Here is a tiny trained network, its code and every weight. The questions are about switching its units off for an input and a class, where a switched-off unit gives its printed mean instead of its output.

import numpy as np


def w(rows, s, z=0):
    codes = np.array(rows[::2]) - 128.0
    scale = np.full(codes.shape[1], s)
    scale[-1] = z or s
    return codes * scale


def norm(h):
    return h / np.sqrt((h * h).mean(-1, keepdims=True) + 1e-5)


def f(y):
    return y / 2 * (1 + np.tanh(0.7978845608 * (y + 0.044715 * y**3)))


def log_softmax(a):
    a = a - a.max(-1, keepdims=True)
    return a - np.log(np.exp(a).sum(-1, keepdims=True))


def net(x, mask):
    res = np.array(x, float).reshape(1, 3) / 4 @ E
    u = 0
    for l in range(3):
        y = f(norm(res) @ A[l][:, :-1].T + A[l][:, -1])
        res = res + np.where(mask[u : u + 7], y, B[l][:, -1]) @ B[l][:, :-1]
        u += 7
    return log_softmax(norm(res)[-1] @ U[:, :-1].T + U[:, -1])


A, B = {}, {}
E = w([
[180,15,210,107,166,109,151],'x0',
[192,153,94,254,139,131,50],'x1',
[185,145,105,78,181,36,107],'x2',
],0.0032)
A[0] = w([
[117,165,75,53,112,51,149,86],'0.n1',
[135,232,75,148,74,134,51,75],'0.n2',
[3,167,80,25,79,122,106,74],'0.n3',
[186,193,102,49,96,100,145,130],'0.n4',
[119,73,181,44,96,105,218,34],'0.n5',
[129,146,183,99,114,164,105,89],'0.n6',
[45,184,113,91,78,192,183,1],'0.n7',
],0.0052,0.0025)
B[0] = w([
[136,147,210,245,229,84,178,186],'0.n1',
[84,58,128,67,145,105,225,254],'0.n2',
[101,210,206,162,139,174,43,240],'0.n3',
[160,146,157,184,253,106,119,179],'0.n4',
[90,148,20,191,116,121,159,252],'0.n5',
[89,150,132,176,83,82,144,120],'0.n6',
[103,85,144,44,60,102,32,201],'0.n7',
],0.0049,0.0027)
A[1] = w([
[17,122,73,147,53,200,241,82],'1.n1',
[113,94,28,141,175,30,191,16],'1.n2',
[132,61,68,163,40,229,197,105],'1.n3',
[236,147,90,125,146,7,245,80],'1.n4',
[164,45,193,169,99,189,111,4],'1.n5',
[140,115,254,150,75,223,67,24],'1.n6',
[141,205,21,184,123,138,111,111],'1.n7',
],0.0043,0.0017)
B[1] = w([
[254,88,109,98,85,122,111,254],'1.n1',
[52,139,118,106,116,153,56,200],'1.n2',
[149,130,192,142,156,186,160,226],'1.n3',
[94,168,73,100,57,103,91,228],'1.n4',
[119,242,148,136,185,118,106,147],'1.n5',
[51,164,89,102,189,17,117,166],'1.n6',
[93,90,167,67,114,121,206,154],'1.n7',
],0.0054,0.0034)
A[2] = w([
[135,131,176,184,168,171,125,5],'2.n1',
[165,163,127,132,149,65,57,95],'2.n2',
[233,104,102,110,64,143,84,51],'2.n3',
[73,157,127,164,77,127,119,190],'2.n4',
[65,81,95,106,119,93,126,118],'2.n5',
[143,83,159,108,83,196,229,101],'2.n6',
[111,107,2,141,196,61,183,10],'2.n7',
],0.0063,0.0012)
B[2] = w([
[66,230,165,76,194,86,179,154],'2.n1',
[128,73,94,126,68,207,210,233],'2.n2',
[253,31,169,178,175,196,182,245],'2.n3',
[128,35,57,67,122,85,80,176],'2.n4',
[10,191,174,49,120,117,67,195],'2.n5',
[235,87,40,163,107,110,96,253],'2.n6',
[78,134,158,72,14,173,43,224],'2.n7',
],0.0041,0.003)
U = w([
[10,137,99,53,50,117,45,212],'0',
[255,28,104,158,103,187,140,139],'1',
[96,219,199,188,252,115,181,2],'2',
],0.008,0.0002)

Each question gives the input, the list of numbers given to net, and the class t.
The units are the neurons (one row each of A and B). Each row of codes is followed by its name. A weight is (code - 128) times the scale printed after its matrix; where a second scale follows, it is the last column's (A, B and U).
mask holds one flag per neuron, layer by layer. A switched-off neuron (its flag False) gives its mean, the last column of its row in B, instead of its output. The means were averaged over made-up inputs and are rounded, as every weight is.
A unit's drop is (log p(t) with every unit on - log p(t) with that unit switched off) / (log p(t) with every unit on - log p(t) with every unit switched off).
The circuit of an input: a set's keep is (log p(t) with only the set's units on - log p(t) with every unit switched off) / (log p(t) with every unit on - log p(t) with every unit switched off). Starting from the 12 units with the biggest drops (on a tie, the unit counted first), units are removed one at a time, each time the one whose removal leaves the highest keep (on an exact tie, the one counted first), for as long as the keep stays at least 0.8.
circuit, biggest first: the units of the circuit, biggest drop first
unit that matters most: the unit with the biggest drop
k most important neurons: the k neurons with the biggest drops, biggest first
drop of u: that unit's drop, to one decimal
input [-8,2,-6], class 1: circuit, biggest first => (1.n1 0.n2)
input [-3,2,0], class 1: unit that matters most => 1.n1
input [1,6,-2], class 2: 4 most important neurons => (0.n5 1.n5 2.n1 1.n1)
input [0,-1,6], class 2: 2 most important neurons => (0.n1 0.n4)
input [1,-6,-1], class 1: circuit, biggest first => (0.n5 1.n1)
input [-7,2,-6], class 1: circuit, biggest first => (1.n1 0.n2)
input [2,2,-5], class 2: 2 most important neurons => (0.n5 0.n2)
input [3,-8,-7], class 1: 2 most important neurons => (0.n5 1.n1)
input [2,1,-1], class 2: 3 most important neurons => (0.n5 0.n2 0.n3)
input [6,0,7], class 0: 3 most important neurons => (0.n3 1.n1 1.n4)
input [1,-6,-8], class 1: 4 most important neurons => (1.n1 0.n5 1.n2 1.n4)
input [-7,2,-7], class 1: 2 most important neurons => (1.n1 0.n2)
input [2,-8,-7], class 1: drop of 0.n5 => 2.2
input [1,-7,-3], class 1: drop of 0.n5 => 3.6
input [-6,2,-5], class 1: drop of 1.n1 => 0.2
